[[-0.38, 3.04, -5.47, 3.72],
[3.38, 5.96, 3.36, -1.85],
[1.47, 1.25, -2.55, 2.57]]
:
[[3.04, -5.47],
[5.96, 3.36]]

[[-1.13, -0.14, -5.73, 4.41, -1.14],
[-4.35, -0.87, -6.84, 3.39, -4.99],
[-4.40, -1.49, -3.26, -5.75, -3.04]]
:
[[-0.14, -5.73],
[-0.87, -6.84]]

[[-0.14, 1.26, 0.28, 1.23, 0.83],
[-0.97, 2.92, 3.09, 1.23, 1.38],
[3.64, -1.02, 3.12, -1.46, 6.53]]
:
[[1.26, 0.28],
[2.92, 3.09]]

[[-1.50, -0.64, -1.28, -0.76, -1.49],
[0.24, -2.65, 0.80, -2.42, -0.75],
[-4.13, 2.13, -6.65, 2.74, -1.34],
[-2.34, 0.56, -0.29, -0.88, -3.10]]
:
[[-0.64, -1.28],
[-2.65, 0.80]]

[[3.02, -4.07, -7.07, 3.66],
[-1.16, 5.91, -5.13, 1.71],
[-6.19, -5.49, -5.14, 7.94]]
:
[[-4.07, -7.07],
[5.91, -5.13]]

[[-0.43, -0.47, -0.62, -2.70, -2.30],
[-1.38, -1.44, -1.48, -0.45, -0.46],
[-0.56, -0.65, -0.73, -1.16, -1.01],
[-4.00, -4.48, -4.97, 3.10, 3.36],
[-7.10, -6.15, -5.52, 4.56, 2.56]]
:
[[-0.47, -0.62],
[-1.44, -1.48]]

[[-6.51, 5.60, 3.48],
[-0.39, -2.08, -1.65]]
:
[[5.60, 3.48],
[-2.08, -1.65]]

[[0.32, -0.24, -1.76],
[0.46, -6.19, 1.36],
[-0.70, 6.92, -1.24],
[0.12, -0.36, -0.01],
[0.00, -0.56, 0.17]]
:
[[-0.24, -1.76],
[-6.19, 1.36]]
